Below are the code and all the weights of a small trained network. Each question names an input and a class and asks about switching units off, where a switched-off unit gives its printed mean instead of its output.

import numpy as np


def w(rows, s, z=0):
    codes = np.array(rows[::2]) - 128.0
    scale = np.full(codes.shape[1], s)
    scale[-1] = z or s
    return codes * scale


def norm(h):
    return h / np.sqrt((h * h).mean(-1, keepdims=True) + 1e-5)


def f(y):
    return y / 2 * (1 + np.tanh(0.7978845608 * (y + 0.044715 * y**3)))


def log_softmax(a):
    a = a - a.max(-1, keepdims=True)
    return a - np.log(np.exp(a).sum(-1, keepdims=True))


def net(x, mask):
    res = np.array(x, float).reshape(1, 6) / 4 @ E
    u = 0
    for l in range(2):
        y = f(norm(res) @ A[l][:, :-1].T + A[l][:, -1])
        res = res + np.where(mask[u : u + 3], y, B[l][:, -1]) @ B[l][:, :-1]
        u += 3
    return log_softmax(norm(res)[-1] @ U[:, :-1].T + U[:, -1])


A, B = {}, {}
E = w([
[173,103,225],'x0',
[93,22,91],'x1',
[225,86,69],'x2',
[41,71,85],'x3',
[147,133,115],'x4',
[3,99,199],'x5',
],0.002)
A[0] = w([
[126,97,213,8],'L0N0',
[253,129,122,15],'L0N1',
[52,98,86,52],'L0N2',
],0.005,0.0013)
B[0] = w([
[30,194,15,132],'L0N0',
[66,109,184,255],'L0N1',
[179,252,211,169],'L0N2',
],0.0034,0.00098)
A[1] = w([
[31,126,225,254],'L1N0',
[113,202,2,142],'L1N1',
[223,170,167,253],'L1N2',
],0.0073,0.0026)
B[1] = w([
[119,183,18,253],'L1N0',
[31,111,230,170],'L1N1',
[18,181,2,211],'L1N2',
],0.0066,0.005)
U = w([
[120,152,254,37],'0',
[47,197,35,223],'1',
[240,34,113,100],'2',
[71,96,248,48],'3',
[199,149,200,3],'4',
],0.0099,0.0054)

Each question gives the input, the list of numbers given to net, and the class t.
The units are the neurons (one row each of A and B). Each row of codes is followed by its name. A weight is (code - 128) times the scale printed after its matrix; where a second scale follows, it is the last column's (A, B and U).
mask holds one flag per neuron, layer by layer. A switched-off neuron (its flag False) gives its mean, the last column of its row in B, instead of its output. The means were averaged over made-up inputs and are rounded, as every weight is.
A unit's drop is (log p(t) with every unit on - log p(t) with that unit switched off) / (log p(t) with every unit on - log p(t) with every unit switched off).
The circuit of an input: a set's keep is (log p(t) with only the set's units on - log p(t) with every unit switched off) / (log p(t) with every unit on - log p(t) with every unit switched off). Starting from all 6 units, units are removed one at a time, each time the one whose removal leaves the highest keep (on an exact tie, the one counted first), for as long as the keep stays at least 0.8.
units of the circuit, in order: the units of the circuit, biggest drop first
k most important neurons: the k neurons with the biggest drops, biggest first
top k neurons in layer l: the k neurons of layer l with the biggest drops, biggest first
drop when u is switched off: that unit's drop, to one decimal
input [-5,3,-1,7,-6,-8], class 3: top 2 neurons in layer 1 => [L1N1; L1N0]
input [-6,-1,-5,6,-3,-8], class 3: units of the circuit, in order => [L1N1; L1N0]
input [-6,4,-8,8,-6,-8], class 3: units of the circuit, in order => [L1N1; L1N2; L1N0]
input [4,0,7,4,1,-2], class 2: most important neuron => [L1N0]
input [6,8,-2,6,0,-4], class 2: units of the circuit, in order => [L1N2; L1N1]
input [4,4,-4,1,7,-4], class 2: units of the circuit, in order => [L1N2; L0N2; L1N1; L1N0]
input [1,6,2,0,-3,-8], class 2: 3 most important neurons => [L1N0; L0N2; L0N1]
input [1,7,-6,-1,2,-8], class 2: 2 most important neurons => [L0N2; L1N0]
input [2,7,5,0,4,2], class 2: 2 most important neurons => [L1N2; L1N0]
input [1,7,4,0,7,2], class 2: 3 most important neurons => [L1N2; L1N0; L1N1]
input [-4,4,7,-1,-6,2], class 2: units of the circuit, in order => [L1N2; L1N0]
input [-7,-8,4,3,2,3], class 0: 2 most important neurons => [L1N1; L1N0]
input [-2,-1,-5,4,-7,-6], class 3: 3 most important neurons => [L1N1; L1N0; L0N1]
input [0,7,2,7,-6,0], class 2: top neuron in layer 0 => [L0N1]
input [-7,-3,7,6,-5,-5], class 3: 2 most important neurons => [L1N1; L1N0]
input [-2,7,5,-2,0,0], class 2: units of the circuit, in order => [L1N0; L1N2]
input [6,7,3,3,-7,-1], class 2: 3 most important neurons => [L1N2; L1N1; L1N0]
input [-3,8,0,-4,5,-1], class 2: drop when L1N2 is switched off => 0.6
input [-4,-1,-4,3,4,-8], class 3: drop when L1N0 is switched off => 0.3
